Below is a small trained network, with its code and all its weights. Each question gives an input and a target symbol and asks what happens when units are switched off, that is, made to give their printed mean instead of their output.

import numpy as np


def w(rows, s, z=0):
    codes = np.array(rows[::2]) - 128.0
    scale = np.full(codes.shape[1], s)
    scale[-1] = z or s
    return codes * scale


def norm(h):
    return h / np.sqrt((h * h).mean(-1, keepdims=True) + 1e-5)


def f(y):
    return np.maximum(y, 0)


def softmax(a):
    e = np.exp(a - a.max(-1, keepdims=True))
    return e / e.sum(-1, keepdims=True)


def log_softmax(a):
    a = a - a.max(-1, keepdims=True)
    return a - np.log(np.exp(a).sum(-1, keepdims=True))


def net(x, mask):
    ids = ['αβγδεηθλμξπστφψω'.index(c) for c in x.split()]
    T = len(ids)
    res = E[ids] + P[:T]
    u = 0
    for l in range(3):
        q, k, v = (norm(res) @ M[l].T for M in (Q, K, V))
        z = softmax(np.where(np.tri(T) > 0, q @ k.T / 4**0.5, -1e9)) @ v
        res = res + np.where(mask[u], z, O[l][:, -1]) @ O[l][:, :-1]
        u += 1
        y = f(norm(res) @ A[l][:, :-1].T + A[l][:, -1])
        res = res + np.where(mask[u : u + 4], y, B[l][:, -1]) @ B[l][:, :-1]
        u += 4
    return log_softmax(norm(res)[-1] @ U[:, :-1].T + U[:, -1])


Q, K, V, O, A, B = {}, {}, {}, {}, {}, {}
E = w([
[90,119,170,122,118,135,120,87],'α',
[161,166,166,59,114,80,123,167],'β',
[174,124,98,73,116,138,103,101],'γ',
[158,120,125,107,84,58,126,145],'δ',
[133,134,124,165,105,155,158,57],'ε',
[126,161,181,145,93,91,161,127],'η',
[141,104,103,114,106,177,141,70],'θ',
[143,81,120,162,106,96,96,85],'λ',
[1,121,48,164,206,120,145,164],'μ',
[176,147,110,140,72,147,193,133],'ξ',
[160,151,112,79,74,149,131,173],'π',
[107,151,181,126,67,167,110,158],'σ',
[138,101,171,115,163,155,152,72],'τ',
[191,169,146,104,150,42,184,80],'φ',
[133,144,232,116,169,83,174,68],'ψ',
[140,100,213,116,163,190,114,158],'ω',
],0.034)
P = w([
[58,27,205,6,118,77,224,116],'0',
[51,112,134,65,76,99,147,87],'1',
[74,136,124,87,86,122,126,95],'2',
[88,152,125,98,102,137,109,99],'3',
[104,167,131,111,114,143,99,106],'4',
[121,180,140,122,130,149,92,111],'5',
[135,182,145,131,141,155,84,116],'6',
[157,190,153,142,156,152,80,123],'7',
[172,191,149,149,166,147,63,124],'8',
[189,192,160,163,174,142,55,125],'9',
[206,188,164,168,187,130,30,120],'10',
],0.011)
Q[0] = w([
[160,119,11,156,160,126,124,252],'L0H0',
[129,119,163,83,212,81,92,129],'L0H0',
[74,150,206,188,73,89,113,202],'L0H0',
[126,151,158,187,166,227,110,102],'L0H0',
],0.011)
K[0] = w([
[248,165,166,87,56,153,105,130],'L0H0',
[137,188,139,98,234,81,73,109],'L0H0',
[95,146,211,187,69,116,124,190],'L0H0',
[125,135,123,206,188,208,105,120],'L0H0',
],0.012)
V[0] = w([
[193,103,174,155,108,98,54,59],'L0H0',
[158,216,129,102,92,151,201,117],'L0H0',
[109,115,127,1,60,114,157,172],'L0H0',
[127,124,111,88,150,186,43,161],'L0H0',
],0.0079)
O[0] = w([
[116,118,175,99,187,198,254,144,253],'L0H0',
[92,106,137,131,180,65,106,165,153],'L0H0',
[131,205,133,181,229,108,150,141,195],'L0H0',
[105,119,152,177,88,98,194,84,87],'L0H0',
],0.0099,0.0043)
A[0] = w([
[135,77,153,116,115,129,96,89,2],'L0N0',
[135,122,153,165,91,29,123,104,153],'L0N1',
[96,74,124,139,144,62,81,138,28],'L0N2',
[116,112,129,8,87,135,129,176,139],'L0N3',
],0.015,0.00066)
B[0] = w([
[114,193,160,164,181,130,122,103,254],'L0N0',
[140,112,151,61,110,118,153,139,196],'L0N1',
[129,110,152,152,93,149,219,141,160],'L0N2',
[118,186,154,160,81,156,250,143,166],'L0N3',
],0.013,0.0073)
Q[1] = w([
[237,167,104,95,82,201,51,101],'L1H0',
[108,149,145,31,2,96,182,134],'L1H0',
[167,219,73,74,38,17,89,89],'L1H0',
[93,76,69,159,223,242,85,218],'L1H0',
],0.0084)
K[1] = w([
[30,71,29,103,179,194,111,141],'L1H0',
[60,180,105,82,149,134,95,167],'L1H0',
[25,50,56,166,245,72,159,171],'L1H0',
[237,204,152,160,155,135,2,123],'L1H0',
],0.01)
V[1] = w([
[105,237,50,2,37,120,188,138],'L1H0',
[104,58,131,238,190,178,215,61],'L1H0',
[219,151,192,156,13,128,157,44],'L1H0',
[117,125,175,197,132,152,153,232],'L1H0',
],0.0056)
O[1] = w([
[167,96,172,171,142,161,131,159,143],'L1H0',
[127,140,104,115,85,72,117,216,255],'L1H0',
[133,148,144,97,184,140,94,166,176],'L1H0',
[148,130,2,141,142,154,134,111,138],'L1H0',
],0.012,0.0074)
A[1] = w([
[172,82,153,170,63,97,139,130,73],'L1N0',
[125,79,91,210,100,108,4,69,108],'L1N1',
[123,165,170,91,205,146,45,160,87],'L1N2',
[146,5,139,154,120,79,102,102,2],'L1N3',
],0.016,0.0065)
B[1] = w([
[114,127,58,94,144,147,127,152,153],'L1N0',
[91,177,108,147,193,121,155,83,150],'L1N1',
[212,135,109,93,203,101,84,123,247],'L1N2',
[99,116,147,154,251,126,128,132,134],'L1N3',
],0.025,0.011)
Q[2] = w([
[140,149,201,128,110,207,192,129],'L2H0',
[92,110,250,109,162,143,212,196],'L2H0',
[166,86,101,137,120,86,96,159],'L2H0',
[178,24,89,164,90,191,33,43],'L2H0',
],0.014)
K[2] = w([
[128,195,250,99,113,156,230,187],'L2H0',
[49,124,233,173,215,74,208,173],'L2H0',
[116,139,150,119,129,45,84,121],'L2H0',
[225,151,169,108,28,102,99,11],'L2H0',
],0.012)
V[2] = w([
[138,105,69,96,126,186,65,100],'L2H0',
[125,88,147,138,186,123,102,69],'L2H0',
[92,233,164,87,156,122,202,110],'L2H0',
[81,102,74,163,135,156,2,114],'L2H0',
],0.013)
O[2] = w([
[114,133,171,93,211,73,12,184,61],'L2H0',
[158,94,131,146,179,73,204,215,126],'L2H0',
[81,113,158,144,149,195,171,21,254],'L2H0',
[116,164,182,197,118,16,47,162,5],'L2H0',
],0.011,0.018)
A[2] = w([
[114,88,149,93,45,91,140,92,4],'L2N0',
[162,149,160,51,107,162,89,92,255],'L2N1',
[142,53,149,250,179,182,142,177,77],'L2N2',
[45,82,82,200,57,100,132,112,160],'L2N3',
],0.014,0.0038)
B[2] = w([
[70,89,140,107,134,109,101,167,134],'L2N0',
[127,138,177,136,176,166,147,119,252],'L2N1',
[174,175,135,42,5,120,79,112,137],'L2N2',
[199,86,186,150,174,150,81,134,146],'L2N3',
],0.019,0.011)
U = w([
[133,87,158,126,115,132,102,119,45],'α',
[124,211,196,147,97,74,183,140,53],'β',
[121,155,153,84,116,208,189,108,190],'γ',
[140,104,76,112,86,77,162,168,182],'δ',
[137,114,118,142,118,122,131,132,60],'ε',
[101,102,106,47,85,133,58,120,154],'η',
[141,101,122,135,121,129,125,142,37],'θ',
[43,104,67,156,199,96,152,152,93],'λ',
[132,31,148,179,122,146,127,196,151],'μ',
[173,120,25,127,85,164,76,156,124],'ξ',
[186,189,132,239,84,127,151,157,118],'π',
[100,184,158,168,96,183,41,134,115],'σ',
[132,99,147,127,119,123,123,142,53],'τ',
[135,130,86,6,94,68,118,71,2],'φ',
[48,125,217,97,126,83,127,123,115],'ψ',
[197,144,142,119,210,126,97,133,148],'ω',
],0.013,0.0064)

Each question gives the input, a string of symbols that net reads in full, and the target symbol t.
The units are the heads (4 rows each of Q, K, V and O) and the neurons (one row each of A and B). Each row of codes is followed by its name. A weight is (code - 128) times the scale printed after its matrix; where a second scale follows, it is the last column's (O, A, B and U).
mask holds one flag per unit, layer by layer, with each layer's heads first. A switched-off unit (its flag False) gives its mean, the last column of its rows in O or B, instead of its output. The means were averaged over made-up inputs and are rounded, as every weight is.
A unit's drop is (log p(t) with every unit on - log p(t) with that unit switched off) / (log p(t) with every unit on - log p(t) with every unit switched off).
The circuit of an input: a set's keep is (log p(t) with only the set's units on - log p(t) with every unit switched off) / (log p(t) with every unit on - log p(t) with every unit switched off). Starting from the 12 units with the biggest drops (on a tie, the unit counted first), units are removed one at a time, each time the one whose removal leaves the highest keep (on an exact tie, the one counted first), for as long as the keep stays at least 0.8.
circuit, biggest first: the units of the circuit, biggest drop first
unit that matters most: the unit with the biggest drop
k most important neurons: the k neurons with the biggest drops, biggest first
k most important neurons of layer l: the k neurons of layer l with the biggest drops, biggest first
input σ γ γ, target ω: 2 most important neurons of layer 0 -> (L0N3 L0N2)
input σ λ λ τ λ γ θ β τ, target ω: circuit, biggest first -> (L1N2 L2H0)
input η σ φ λ λ φ, target ω: unit that matters most -> L0H0
input α λ μ γ θ α λ λ λ γ η, target η: 2 most important neurons -> (L1N0 L0N1)
input λ ε ψ π ε ψ, target ω: circuit, biggest first -> (L0H0 L1N2 L1H0)
input μ ε λ α, target λ: circuit, biggest first -> (L0H0 L1N1 L2H0)
input λ λ ε α α, target ω: circuit, biggest first -> (L0N2 L1N2 L2H0)
input ε β γ ε μ λ λ ε θ λ, target λ: 2 most important neurons -> (L1N0 L1N1)
input η ε σ μ, target σ: 3 most important neurons of layer 2 -> (L2N2 L2N3 L2N1)
input ε σ γ γ μ θ λ α μ, target ω: 2 most important neurons -> (L0N1 L2N2)
input λ λ λ σ γ σ, target ω: 2 most important neurons -> (L1N2 L0N3)
input μ α σ μ σ τ σ σ, target σ: 2 most important neurons -> (L1N0 L1N2)
input μ γ ω ε θ γ σ λ λ φ π, target π: circuit, biggest first -> (L2H0 L0H0 L1N2 L1H0)
input λ λ γ λ λ θ γ γ η ε η, target ω: circuit, biggest first -> (L0N3 L2H0)
input λ β γ λ ψ λ λ ω γ ω, target ω: circuit, biggest first -> (L1N2)
input λ α β γ λ τ ε γ α, target ω: circuit, biggest first -> (L1N2 L2H0)
input ε σ τ λ σ θ ω τ, target ω: circuit, biggest first -> (L2H0 L1N2 L0N3)
input λ φ λ λ ε ξ γ μ λ σ μ, target ω: circuit, biggest first -> (L1H0 L2H0 L0H0 L2N2)
input λ λ β α β, target ω: 4 most important neurons -> (L0N2 L1N2 L1N1 L1N3)
input τ γ π λ λ μ λ η, target η: unit that matters most -> L0H0
input α θ φ λ γ μ λ ξ, target ξ: 2 most important neurons of layer 1 -> (L1N0 L1N1)
input τ μ γ π, target π: 3 most important neurons -> (L1N2 L2N3 L2N1)
input ω ω λ σ ξ ε ε ω, target ω: 4 most important neurons -> (L1N2 L0N2 L0N1 L1N1)
input λ λ γ σ α μ, target σ: 2 most important neurons -> (L2N2 L1N2)
input β λ ε λ η σ η, target ω: 3 most important neurons -> (L1N2 L0N2 L0N3)
input γ γ τ λ λ ω γ π μ, target π: 3 most important neurons -> (L0N2 L1N2 L2N2)
input γ ε ψ ε η ε θ α σ γ, target ω: circuit, biggest first -> (L2H0)
input λ λ ε φ ε, target ω: 2 most important neurons -> (L0N3 L1N2)
input λ ψ θ σ λ γ α θ, target ω: 2 most important neurons -> (L0N3 L1N2)
input γ ξ θ ξ ε ψ τ λ μ λ ψ, target ψ: 2 most important neurons -> (L1N2 L0N1)
